Here is a tiny trained network, its code and every weight. The questions are about switching its units off for an input and a target symbol, where a switched-off unit gives its printed mean instead of its output.

import numpy as np


def w(rows, s, z=0):
    codes = np.array(rows[::2]) - 128.0
    scale = np.full(codes.shape[1], s)
    scale[-1] = z or s
    return codes * scale


def norm(h):
    return h / np.sqrt((h * h).mean(-1, keepdims=True) + 1e-5)


def f(y):
    return y / 2 * (1 + np.tanh(0.7978845608 * (y + 0.044715 * y**3)))


def softmax(a):
    e = np.exp(a - a.max(-1, keepdims=True))
    return e / e.sum(-1, keepdims=True)


def log_softmax(a):
    a = a - a.max(-1, keepdims=True)
    return a - np.log(np.exp(a).sum(-1, keepdims=True))


def net(x, mask):
    ids = ['Πδηθστψω'.index(c) for c in x.split()]
    T = len(ids)
    res = E[ids] + P[:T]
    q, k, v = (norm(res) @ M[0].T for M in (Q, K, V))
    z = softmax(np.where(np.tri(T) > 0, q @ k.T / 3**0.5, -1e9)) @ v
    res = res + np.where(mask[0], z, O[0][:, -1]) @ O[0][:, :-1]
    y = f(norm(res) @ A[0][:, :-1].T + A[0][:, -1])
    res = res + np.where(mask[1:9], y, B[0][:, -1]) @ B[0][:, :-1]
    return log_softmax(norm(res)[-1] @ U[:, :-1].T + U[:, -1])


Q, K, V, O, A, B = {}, {}, {}, {}, {}, {}
E = w([
[185,102,75,124,139,172,235],'Π',
[79,81,146,85,186,110,77],'δ',
[98,82,152,172,191,109,165],'η',
[186,119,153,215,43,160,224],'θ',
[236,132,130,37,130,182,81],'σ',
[124,43,155,121,97,90,146],'τ',
[251,149,245,149,172,127,105],'ψ',
[186,166,244,65,134,113,101],'ω',
],0.014)
P = w([
[162,159,126,118,83,74,203],'0',
[194,75,149,151,169,45,96],'1',
[143,142,89,133,97,134,99],'2',
[181,62,189,48,151,72,188],'3',
[146,54,173,220,162,107,75],'4',
[119,144,90,129,92,152,107],'5',
[104,52,189,45,170,101,237],'6',
[135,49,187,240,161,124,72],'7',
[104,164,91,120,101,179,109],'8',
[108,84,193,36,145,128,224],'9',
[142,68,210,246,154,126,61],'10',
],0.012)
Q[0] = w([
[131,181,72,235,6,136,2],'head 0',
[145,180,86,195,100,141,106],'head 0',
[90,218,139,53,100,104,167],'head 0',
],0.0092)
K[0] = w([
[174,76,101,114,107,3,122],'head 0',
[180,113,114,120,123,71,148],'head 0',
[133,218,169,121,120,138,103],'head 0',
],0.014)
V[0] = w([
[78,151,79,83,145,90,103],'head 0',
[3,160,168,243,109,116,196],'head 0',
[243,234,229,163,82,74,97],'head 0',
],0.0065)
O[0] = w([
[148,184,100,197,20,93,255,51],'head 0',
[124,216,147,154,163,197,157,7],'head 0',
[71,118,108,164,137,214,174,62],'head 0',
],0.0096,0.0019)
A[0] = w([
[169,126,87,133,109,94,172,146],'neuron 0',
[111,127,5,111,124,96,81,102],'neuron 1',
[178,118,154,105,114,156,122,87],'neuron 2',
[77,171,69,174,66,162,95,165],'neuron 3',
[108,103,146,204,138,103,196,3],'neuron 4',
[96,115,119,157,109,179,145,162],'neuron 5',
[113,87,108,82,72,157,203,68],'neuron 6',
[149,120,105,90,84,201,117,102],'neuron 7',
],0.015,0.0031)
B[0] = w([
[98,121,227,112,97,157,92,196],'neuron 0',
[107,219,70,111,150,162,215,197],'neuron 1',
[17,130,108,121,208,98,97,247],'neuron 2',
[141,141,146,7,133,67,65,126],'neuron 3',
[75,186,87,73,113,152,73,209],'neuron 4',
[104,133,180,103,64,145,200,152],'neuron 5',
[151,131,93,185,177,81,122,253],'neuron 6',
[159,86,153,151,70,144,120,197],'neuron 7',
],0.011,0.0038)
U = w([
[184,118,128,36,104,249,127,183],'Π',
[157,86,128,160,134,182,224,108],'δ',
[194,149,181,69,26,87,147,168],'η',
[51,141,133,150,184,128,69,23],'θ',
[129,226,131,24,156,135,165,173],'σ',
[255,144,144,162,148,142,114,255],'τ',
[53,72,182,137,99,230,124,70],'ψ',
[154,74,55,126,95,72,155,54],'ω',
],0.0096,0.0028)

Each question gives the input, a string of symbols that net reads in full, and the target symbol t.
The units are the heads (3 rows each of Q, K, V and O) and the neurons (one row each of A and B). Each row of codes is followed by its name. A weight is (code - 128) times the scale printed after its matrix; where a second scale follows, it is the last column's (O, A, B and U).
mask holds one flag per unit, heads first, then neurons. A switched-off unit (its flag False) gives its mean, the last column of its rows in O or B, instead of its output. The means were averaged over made-up inputs and are rounded, as every weight is.
A unit's drop is (log p(t) with every unit on - log p(t) with that unit switched off) / (log p(t) with every unit on - log p(t) with every unit switched off).
The circuit of an input: a set's keep is (log p(t) with only the set's units on - log p(t) with every unit switched off) / (log p(t) with every unit on - log p(t) with every unit switched off). Starting from all 9 units, units are removed one at a time, each time the one whose removal leaves the highest keep (on an exact tie, the one counted first), for as long as the keep stays at least 0.8.
circuit, biggest first: the units of the circuit, biggest drop first
most important unit: the unit with the biggest drop
top k neurons: the k neurons with the biggest drops, biggest first
drop when u is switched off: that unit's drop, to one decimal
input η σ δ σ Π η δ δ ω δ θ, target ψ: circuit, biggest first -> [neuron 4; neuron 5]
input τ ω δ ψ δ η δ η σ Π, target ω: most important unit -> neuron 6
input ω ψ δ Π, target η: circuit, biggest first -> [head 0; neuron 0]
input ψ σ σ δ η ω τ σ η θ, target σ: circuit, biggest first -> [head 0; neuron 2]
input ψ η θ, target η: top 4 neurons -> [neuron 3; neuron 5; neuron 7; neuron 6]
input δ θ δ ω δ τ ω θ, target ψ: top 2 neurons -> [neuron 4; neuron 6]
input δ δ δ ψ ω τ θ τ Π, target δ: top 3 neurons -> [neuron 6; neuron 7; neuron 1]
input θ σ ψ δ δ δ θ ω σ δ, target ω: circuit, biggest first -> [head 0; neuron 6]
input δ η η θ, target σ: circuit, biggest first -> [neuron 2; neuron 4]
input τ σ σ ω τ δ τ, target η: top 2 neurons -> [neuron 0; neuron 2]
input θ η σ η ψ δ η δ ω ω, target δ: circuit, biggest first -> [head 0; neuron 6]
input η δ Π σ η δ θ η σ σ, target ω: top 2 neurons -> [neuron 6; neuron 2]
input δ δ η τ ω δ θ δ, target τ: top 2 neurons -> [neuron 2; neuron 4]
input δ σ δ δ τ δ δ, target η: most important unit -> head 0
input σ θ ψ ψ δ η Π, target σ: top 2 neurons -> [neuron 7; neuron 2]
input σ η Π δ δ δ ψ ω τ, target ω: top 2 neurons -> [neuron 6; neuron 1]
input τ δ η, target τ: top 2 neurons -> [neuron 2; neuron 1]
input η τ ψ Π θ ψ η η δ, target σ: drop when neuron 1 is switched off -> 0.7
input τ σ δ η δ τ η δ ψ, target θ: drop when neuron 2 is switched off -> 1.2
input δ θ τ ω δ δ σ σ δ δ, target η: drop when head 0 is switched off -> 0.9
input Π ω σ ω η ψ σ η η δ Π, target θ: drop when neuron 4 is switched off -> 0.1
input η τ σ Π, target ω: circuit, biggest first -> [head 0]
input η ψ σ ψ η ω σ, target δ: circuit, biggest first -> [head 0; neuron 6]
input η δ δ Π δ η σ Π, target θ: top 2 neurons -> [neuron 2; neuron 7]
